Below is a small trained network, with its code and all its weights. Each question gives an input and a target symbol and asks what happens when units are switched off, that is, made to give their printed mean instead of their output.

import numpy as np


def w(rows, s, z=0):
    codes = np.array(rows[::2]) - 128.0
    scale = np.full(codes.shape[1], s)
    scale[-1] = z or s
    return codes * scale


def f(y):
    return y / 2 * (1 + np.tanh(0.7978845608 * (y + 0.044715 * y**3)))


def softmax(a):
    e = np.exp(a - a.max(-1, keepdims=True))
    return e / e.sum(-1, keepdims=True)


def log_softmax(a):
    a = a - a.max(-1, keepdims=True)
    return a - np.log(np.exp(a).sum(-1, keepdims=True))


def net(x, mask):
    ids = ['ΓΘΛΞΣΦαβεζημπτψω'.index(c) for c in x.split()]
    T = len(ids)
    res = E[ids] + P[:T]
    r = res
    for j in range(3):
        rows = slice(3 * j, 3 * j + 3)
        q, k, v = (r @ M[0][rows].T for M in (Q, K, V))
        z = softmax(np.where(np.tri(T) > 0, q @ k.T / 3**0.5, -1e9)) @ v
        o = O[0][rows]
        res = res + np.where(mask[j], z, o[:, -1]) @ o[:, :-1]
    y = f(res @ A[0][:, :-1].T + A[0][:, -1])
    res = res + np.where(mask[3:15], y, B[0][:, -1]) @ B[0][:, :-1]
    return log_softmax(res[-1] @ U[:, :-1].T + U[:, -1])


Q, K, V, O, A, B = {}, {}, {}, {}, {}, {}
E = w([
[112,75,138],'Γ',
[120,136,151],'Θ',
[132,87,117],'Λ',
[129,125,140],'Ξ',
[116,108,106],'Σ',
[153,105,70],'Φ',
[127,83,121],'α',
[141,69,149],'β',
[84,89,141],'ε',
[99,146,115],'ζ',
[90,78,130],'η',
[135,72,133],'μ',
[45,128,142],'π',
[134,80,112],'τ',
[8,208,101],'ψ',
[66,97,147],'ω',
],0.019)
P = w([
[153,163,26],'0',
[93,13,77],'1',
[166,188,174],'2',
[66,35,87],'3',
[168,199,187],'4',
[33,56,93],'5',
[170,194,176],'6',
[6,89,93],'7',
[184,194,167],'8',
[58,58,74],'9',
],0.013)
Q[0] = w([
[150,151,182],'h1',
[151,112,171],'h1',
[158,162,18],'h1',
[139,171,158],'h2',
[95,169,173],'h2',
[26,102,8],'h2',
[136,112,74],'h3',
[119,114,23],'h3',
[44,87,23],'h3',
],0.011)
K[0] = w([
[113,112,194],'h1',
[151,63,195],'h1',
[76,142,147],'h1',
[132,162,97],'h2',
[117,92,147],'h2',
[255,121,147],'h2',
[172,110,102],'h3',
[128,163,84],'h3',
[141,149,64],'h3',
],0.013)
V[0] = w([
[185,112,134],'h1',
[155,139,201],'h1',
[157,72,146],'h1',
[149,63,139],'h2',
[113,140,54],'h2',
[180,93,31],'h2',
[155,138,119],'h3',
[99,72,247],'h3',
[173,138,88],'h3',
],0.012)
O[0] = w([
[179,171,52,93],'h1',
[113,111,195,39],'h1',
[96,182,94,102],'h1',
[166,142,88,132],'h2',
[151,164,108,182],'h2',
[174,80,97,199],'h2',
[112,157,158,129],'h3',
[117,126,1,12],'h3',
[248,128,183,158],'h3',
],0.0076,0.011)
A[0] = w([
[16,25,180,175],'n1',
[51,79,34,174],'n2',
[150,12,90,254],'n3',
[146,107,219,217],'n4',
[83,149,78,123],'n5',
[186,44,208,136],'n6',
[115,179,233,116],'n7',
[71,94,121,181],'n8',
[201,233,63,84],'n9',
[63,52,27,124],'n10',
[135,215,148,110],'n11',
[99,78,101,75],'n12',
],0.011,0.0059)
B[0] = w([
[164,110,96,254],'n1',
[150,166,222,170],'n2',
[68,152,103,255],'n3',
[113,196,31,217],'n4',
[152,121,101,133],'n5',
[109,163,157,237],'n6',
[108,116,115,171],'n7',
[182,131,97,169],'n8',
[130,2,135,165],'n9',
[171,65,253,168],'n10',
[185,174,149,140],'n11',
[213,48,157,138],'n12',
],0.0087,0.012)
U = w([
[82,97,140,65],'Γ',
[141,179,231,54],'Θ',
[116,93,169,3],'Λ',
[115,130,184,75],'Ξ',
[113,116,121,91],'Σ',
[233,125,114,91],'Φ',
[113,71,167,123],'α',
[50,64,47,185],'β',
[93,85,178,105],'ε',
[172,160,142,131],'ζ',
[100,88,180,117],'η',
[91,91,81,139],'μ',
[152,162,175,178],'π',
[113,105,78,116],'τ',
[76,252,131,207],'ψ',
[121,139,175,186],'ω',
],0.011,0.0057)

Each question gives the input, a string of symbols that net reads in full, and the target symbol t.
The units are the heads (3 rows each of Q, K, V and O) and the neurons (one row each of A and B). Each row of codes is followed by its name. A weight is (code - 128) times the scale printed after its matrix; where a second scale follows, it is the last column's (O, A, B and U).
mask holds one flag per unit, heads first, then neurons. A switched-off unit (its flag False) gives its mean, the last column of its rows in O or B, instead of its output. The means were averaged over made-up inputs and are rounded, as every weight is.
A unit's drop is (log p(t) with every unit on - log p(t) with that unit switched off) / (log p(t) with every unit on - log p(t) with every unit switched off).
The circuit of an input: a set's keep is (log p(t) with only the set's units on - log p(t) with every unit switched off) / (log p(t) with every unit on - log p(t) with every unit switched off). Starting from the 12 units with the biggest drops (on a tie, the unit counted first), units are removed one at a time, each time the one whose removal leaves the highest keep (on an exact tie, the one counted first), for as long as the keep stays at least 0.8.
units of the circuit, in order: the units of the circuit, biggest drop first
unit that matters most: the unit with the biggest drop
k most important neurons: the k neurons with the biggest drops, biggest first
which heads matter: for each layer, one digit per head in row order, 1 if its drop is at least 0.15 and else 0, layers parted by /
drop of u: that unit's drop, to one decimal
input Φ Θ ψ ψ Σ ψ Φ, target ψ: unit that matters most : h1
input ψ Φ ψ τ Σ, target ψ: which heads matter : 010
input Φ β ψ Φ β Λ, target ψ: 2 most important neurons : n4, n6
input α Φ ψ Φ ζ, target ψ: units of the circuit, in order : h2, n4
input τ Φ ψ ε β, target ψ: units of the circuit, in order : h2, n9, n10
input Φ Φ Λ Φ ω π Σ Φ, target ψ: which heads matter : 001
input ψ Φ Γ μ Σ ε Φ ψ Λ, target ψ: which heads matter : 010
input Φ Φ α η ε τ, target ψ: which heads matter : 001
input Φ τ η Γ, target ψ: which heads matter : 001
input Φ Θ ψ Θ β Γ β ε, target ψ: units of the circuit, in order : h3, n4
input Φ Φ Γ ε, target ψ: units of the circuit, in order : h3, n4, n6
input ψ π β Γ Γ Φ ψ ψ, target β: 2 most important neurons : n1, n7
input Γ Φ β, target β: units of the circuit, in order : h3, n2
input Φ Γ Φ β, target ψ: 2 most important neurons : n4, n6
input β Γ Φ Φ Φ ψ ω, target ψ: 2 most important neurons : n9, n10
input β ψ ε ψ β η, target α: unit that matters most : n10
input ψ α Φ Φ ψ ψ ψ Φ η, target ψ: 3 most important neurons : n9, n10, n12
input Φ ψ Σ, target ψ: which heads matter : 000
input ψ Σ τ, target ψ: which heads matter : 010
input Φ ψ Σ ω, target ψ: which heads matter : 001
input ψ ζ Λ β, target β: which heads matter : 001
input Φ Φ β Φ τ Φ ψ Ξ, target ψ: 2 most important neurons : n4, n9
input Φ α π Θ, target ψ: 2 most important neurons : n4, n6
input τ Γ β Γ Σ Φ Γ β Φ, target β: drop of n9 : 0.3
input Φ ζ Ξ β Φ β α ζ, target ψ: drop of n10 : 0.1
input Φ Φ Ξ α, target ψ: drop of n3 : 0.0
input Φ Λ Φ Φ ψ α ω Ξ, target ψ: drop of n10 : 0.1
